Below are the code and all the weights of a small trained network. Each question names an input and a class and asks about switching units off, where a switched-off unit gives its printed mean instead of its output.

import numpy as np


def w(rows, s, z=0):
    codes = np.array(rows[::2]) - 128.0
    scale = np.full(codes.shape[1], s)
    scale[-1] = z or s
    return codes * scale


def f(y):
    return np.maximum(y, 0)


def log_softmax(a):
    a = a - a.max(-1, keepdims=True)
    return a - np.log(np.exp(a).sum(-1, keepdims=True))


def net(x, mask):
    res = np.array(x, float).reshape(1, 6) / 4 @ E
    y = f(res @ A[0][:, :-1].T + A[0][:, -1])
    res = res + np.where(mask, y, B[0][:, -1]) @ B[0][:, :-1]
    return log_softmax(res[-1] @ U[:, :-1].T + U[:, -1])


A, B = {}, {}
E = w([
[69,78,183,84,147,12,164,14,189,107,128,91],'x0',
[115,126,127,121,122,115,137,146,110,130,117,108],'x1',
[88,140,154,115,114,148,120,142,130,126,129,202],'x2',
[111,175,182,156,192,148,155,162,127,155,100,160],'x3',
[94,106,171,110,119,108,100,126,48,79,111,130],'x4',
[186,139,245,151,4,82,206,110,107,129,160,147],'x5',
],0.013)
A[0] = w([
[47,88,76,84,232,150,22,129,121,203,165,107,255],'n1',
[147,114,254,156,78,52,195,112,196,60,172,127,139],'n2',
[93,103,155,79,186,106,50,95,222,195,110,109,117],'n3',
[198,129,135,168,81,172,101,180,109,164,147,145,206],'n4',
[178,154,81,82,136,198,47,167,133,55,97,164,178],'n5',
[164,95,75,134,188,210,108,192,122,77,128,52,187],'n6',
[66,134,142,66,189,50,199,40,187,93,134,119,171],'n7',
[215,123,175,109,89,115,139,218,33,110,165,131,177],'n8',
[100,97,212,142,138,114,193,124,167,171,161,132,146],'n9',
[57,165,174,121,112,30,152,83,113,185,178,121,134],'n10',
],0.0075,0.0065)
B[0] = w([
[3,115,105,112,180,41,19,199,141,76,82,120,248],'n1',
[82,109,51,123,55,221,196,70,113,179,97,89,225],'n2',
[128,118,233,110,130,139,127,191,225,141,44,129,191],'n3',
[177,200,77,174,146,155,158,154,55,62,196,235,203],'n4',
[123,112,88,150,169,30,121,203,130,228,175,188,206],'n5',
[55,160,139,154,166,11,160,238,102,99,150,162,207],'n6',
[80,68,199,56,136,111,70,85,160,174,63,32,233],'n7',
[166,156,65,204,191,216,163,95,80,177,199,213,203],'n8',
[139,126,97,110,132,167,131,74,144,138,140,46,179],'n9',
[139,51,123,112,59,159,137,112,154,161,131,92,189],'n10',
],0.0078,0.019)
U = w([
[67,165,86,157,133,71,71,170,111,124,147,201,238],'0',
[45,89,185,80,89,90,2,93,182,107,55,98,58],'1',
[234,169,87,179,86,179,195,68,80,93,203,191,149],'2',
[111,95,160,117,5,156,181,27,140,171,107,97,8],'3',
],0.0071,0.0016)

Each question gives the input, the list of numbers given to net, and the class t.
The units are the neurons (one row each of A and B). Each row of codes is followed by its name. A weight is (code - 128) times the scale printed after its matrix; where a second scale follows, it is the last column's (A, B and U).
mask holds one flag per neuron, in row order. A switched-off neuron (its flag False) gives its mean, the last column of its row in B, instead of its output. The means were averaged over made-up inputs and are rounded, as every weight is.
A unit's drop is (log p(t) with every unit on - log p(t) with that unit switched off) / (log p(t) with every unit on - log p(t) with every unit switched off).
k most important neurons: the k neurons with the biggest drops, biggest first
drop of u: that unit's drop, to one decimal
input [4,-6,7,-7,-5,3], class 3: most important neuron => n1
input [1,5,-8,6,-5,-5], class 1: 3 most important neurons => n4; n8; n3
input [1,6,2,5,4,-5], class 1: 3 most important neurons => n4; n8; n1
input [1,3,6,-3,-8,-6], class 1: 4 most important neurons => n4; n8; n3; n1
input [0,0,0,3,1,8], class 2: 2 most important neurons => n8; n7
input [5,-6,7,-2,5,1], class 3: 2 most important neurons => n1; n2
input [-5,2,-4,-5,5,1], class 2: 2 most important neurons => n1; n8
input [-7,-3,2,-3,4,2], class 2: drop of n1 => 0.3
input [-4,0,-1,-7,-6,2], class 2: drop of n1 => 0.5
input [-6,-6,2,2,-4,3], class 2: drop of n1 => 0.1
